Below are the code and all the weights of a small trained network. Each question names an input and a target symbol and asks about switching units off, where a switched-off unit gives its printed mean instead of its output.

import numpy as np


def w(rows, s, z=0):
    codes = np.array(rows[::2]) - 128.0
    scale = np.full(codes.shape[1], s)
    scale[-1] = z or s
    return codes * scale


def norm(h):
    return h / np.sqrt((h * h).mean(-1, keepdims=True) + 1e-5)


def softmax(a):
    e = np.exp(a - a.max(-1, keepdims=True))
    return e / e.sum(-1, keepdims=True)


def log_softmax(a):
    a = a - a.max(-1, keepdims=True)
    return a - np.log(np.exp(a).sum(-1, keepdims=True))


def net(x, mask):
    ids = ['ΣΨβγδηθξφ'.index(c) for c in x.split()]
    T = len(ids)
    res = E[ids] + P[:T]
    u = 0
    for l in range(2):
        r = norm(res)
        for j in range(3):
            rows = slice(3 * j, 3 * j + 3)
            q, k, v = (r @ M[l][rows].T for M in (Q, K, V))
            z = softmax(np.where(np.tri(T) > 0, q @ k.T / 3**0.5, -1e9)) @ v
            o = O[l][rows]
            res = res + np.where(mask[u + j], z, o[:, -1]) @ o[:, :-1]
        u += 3
    return log_softmax(norm(res)[-1] @ U[:, :-1].T + U[:, -1])


Q, K, V, O = {}, {}, {}, {}
E = w([
[136,121,117,138],'Σ',
[139,116,105,143],'Ψ',
[177,135,110,150],'β',
[142,137,106,142],'γ',
[139,95,44,8],'δ',
[147,174,136,94],'η',
[131,156,103,125],'θ',
[134,149,120,133],'ξ',
[156,90,129,138],'φ',
],0.018)
P = w([
[118,93,225,134],'0',
[243,110,4,71],'1',
[244,123,48,64],'2',
[220,145,87,37],'3',
[193,182,113,24],'4',
[194,196,141,15],'5',
[202,190,134,21],'6',
[203,209,149,19],'7',
[203,205,161,21],'8',
[202,207,153,29],'9',
[221,203,164,25],'10',
[224,218,171,18],'11',
[244,218,145,21],'12',
],0.0029)
Q[0] = w([
[41,119,233,110],'L0H0',
[3,110,186,196],'L0H0',
[94,160,133,212],'L0H0',
[196,159,58,96],'L0H1',
[100,134,149,149],'L0H1',
[170,44,144,156],'L0H1',
[204,135,146,47],'L0H2',
[221,147,105,77],'L0H2',
[54,79,227,155],'L0H2',
],0.011)
K[0] = w([
[159,145,84,2],'L0H0',
[207,93,68,32],'L0H0',
[139,90,93,96],'L0H0',
[41,88,121,105],'L0H1',
[201,95,154,122],'L0H1',
[132,122,193,193],'L0H1',
[153,99,200,132],'L0H2',
[203,115,179,165],'L0H2',
[6,116,102,70],'L0H2',
],0.012)
V[0] = w([
[120,86,53,192],'L0H0',
[88,146,186,254],'L0H0',
[99,217,68,140],'L0H0',
[93,117,89,139],'L0H1',
[96,171,175,237],'L0H1',
[171,130,152,114],'L0H1',
[120,211,147,144],'L0H2',
[129,227,126,200],'L0H2',
[112,129,56,204],'L0H2',
],0.0083)
O[0] = w([
[116,79,227,91,165],'L0H0',
[117,207,191,105,136],'L0H0',
[191,83,168,224,139],'L0H0',
[128,146,178,181,121],'L0H1',
[19,254,104,88,1],'L0H1',
[151,159,94,112,157],'L0H1',
[180,133,128,77,102],'L0H2',
[187,117,191,78,146],'L0H2',
[134,59,199,134,158],'L0H2',
],0.0077,0.0067)
Q[1] = w([
[222,69,118,110],'L1H0',
[18,171,113,167],'L1H0',
[54,166,166,156],'L1H0',
[9,157,138,164],'L1H1',
[87,191,137,50],'L1H1',
[254,100,107,109],'L1H1',
[131,175,59,199],'L1H2',
[119,169,85,182],'L1H2',
[135,168,193,74],'L1H2',
],0.017)
K[1] = w([
[139,98,87,36],'L1H0',
[113,149,201,250],'L1H0',
[92,157,100,215],'L1H0',
[197,68,91,115],'L1H1',
[74,63,82,126],'L1H1',
[64,172,186,133],'L1H1',
[108,40,67,58],'L1H2',
[107,48,84,83],'L1H2',
[59,186,166,166],'L1H2',
],0.018)
V[1] = w([
[108,55,2,21],'L1H0',
[152,32,102,118],'L1H0',
[89,15,50,171],'L1H0',
[149,77,119,216],'L1H1',
[211,132,64,64],'L1H1',
[89,222,68,81],'L1H1',
[79,211,95,213],'L1H2',
[47,11,71,140],'L1H2',
[176,147,84,198],'L1H2',
],0.0089)
O[1] = w([
[30,172,168,111,254],'L1H0',
[114,155,148,86,225],'L1H0',
[127,157,194,121,118],'L1H0',
[151,101,122,79,88],'L1H1',
[129,175,115,92,176],'L1H1',
[146,150,155,184,97],'L1H1',
[202,117,131,174,20],'L1H2',
[144,109,11,119,69],'L1H2',
[191,184,133,89,125],'L1H2',
],0.011,0.0068)
U = w([
[85,109,88,229,225],'Σ',
[67,3,53,137,130],'Ψ',
[112,173,182,71,61],'β',
[183,10,180,159,5],'γ',
[130,89,44,50,120],'δ',
[178,211,33,111,178],'η',
[246,82,76,78,156],'θ',
[210,162,134,197,137],'ξ',
[24,174,53,115,190],'φ',
],0.014,0.0033)

Each question gives the input, a string of symbols that net reads in full, and the target symbol t.
The units are the heads (3 rows each of Q, K, V and O). Each row of codes is followed by its name. A weight is (code - 128) times the scale printed after its matrix; where a second scale follows, it is the last column's (O and U).
mask holds one flag per head, layer by layer. A switched-off head (its flag False) gives its mean, the last column of its rows in O, instead of its output. The means were averaged over made-up inputs and are rounded, as every weight is.
A unit's drop is (log p(t) with every unit on - log p(t) with that unit switched off) / (log p(t) with every unit on - log p(t) with every unit switched off).
The circuit of an input: a set's keep is (log p(t) with only the set's units on - log p(t) with every unit switched off) / (log p(t) with every unit on - log p(t) with every unit switched off). Starting from all 6 units, units are removed one at a time, each time the one whose removal leaves the highest keep (on an exact tie, the one counted first), for as long as the keep stays at least 0.8.
units of the circuit, in order: the units of the circuit, biggest drop first
unit that matters most: the unit with the biggest drop
heads that matter: for each layer, one digit per head in row order, 1 if its drop is at least 0.15 and else 0, layers parted by /
drop when u is switched off: that unit's drop, to one decimal
input γ β η Ψ φ Ψ, target γ: heads that matter : 110 / 100
input η β θ η β ξ, target η: units of the circuit, in order : L0H0; L1H2
input θ Σ β η, target θ: units of the circuit, in order : L1H0
input φ δ Ψ ξ β Σ Ψ β φ η, target φ: units of the circuit, in order : L0H0; L0H2
input φ γ Ψ ξ γ Σ β Ψ φ, target φ: heads that matter : 100 / 000
input φ ξ φ γ φ δ η θ γ, target φ: heads that matter : 001 / 001
input Ψ φ θ Ψ β φ, target Ψ: units of the circuit, in order : L0H0; L0H1; L1H2; L1H0
input φ β β Ψ Σ θ δ δ Ψ Σ, target φ: heads that matter : 100 / 000
input θ β β Σ, target θ: heads that matter : 100 / 100
input γ θ φ θ β γ θ β θ γ, target γ: units of the circuit, in order : L1H0; L0H0; L1H2
input γ Σ γ Ψ Ψ γ Ψ φ η Ψ Σ, target γ: units of the circuit, in order : L0H0; L1H0; L1H2
input Ψ θ ξ ξ δ θ γ δ, target Ψ: heads that matter : 111 / 011
input δ β Σ ξ γ β δ Ψ, target δ: heads that matter : 110 / 011
input γ ξ Σ, target γ: unit that matters most : L1H0
input γ δ γ Σ δ, target γ: units of the circuit, in order : L0H1; L1H1
input γ δ δ φ Σ ξ, target γ: heads that matter : 110 / 000
input ξ β Ψ, target ξ: units of the circuit, in order : L0H0; L1H2
input δ γ θ β θ φ β φ β η θ Ψ φ, target φ: units of the circuit, in order : L1H0; L0H2
input θ β φ θ Σ ξ, target θ: units of the circuit, in order : L0H0; L1H0; L1H1
input γ ξ Σ ξ β η, target γ: units of the circuit, in order : L1H0; L0H1; L1H2; L0H0
input ξ Σ β γ Σ η, target ξ: unit that matters most : L0H0
input Σ ξ Ψ Σ, target Σ: units of the circuit, in order : L0H1; L1H1; L1H2
input η β γ θ θ, target η: units of the circuit, in order : L0H0; L1H2
input ξ θ Ψ γ Ψ β Ψ β θ β Σ, target ξ: units of the circuit, in order : L0H0; L0H1; L1H1
input φ γ φ Σ φ β ξ Ψ Ψ Ψ ξ η, target φ: heads that matter : 101 / 101
input β γ β θ β δ, target β: heads that matter : 010 / 001
input Σ Ψ β δ β β φ ξ δ θ γ β δ, target β: unit that matters most : L0H1
input γ η δ δ β δ δ δ δ β, target γ: heads that matter : 110 / 000
input θ ξ θ θ β Ψ, target θ: drop when L1H2 is switched off : 0.0
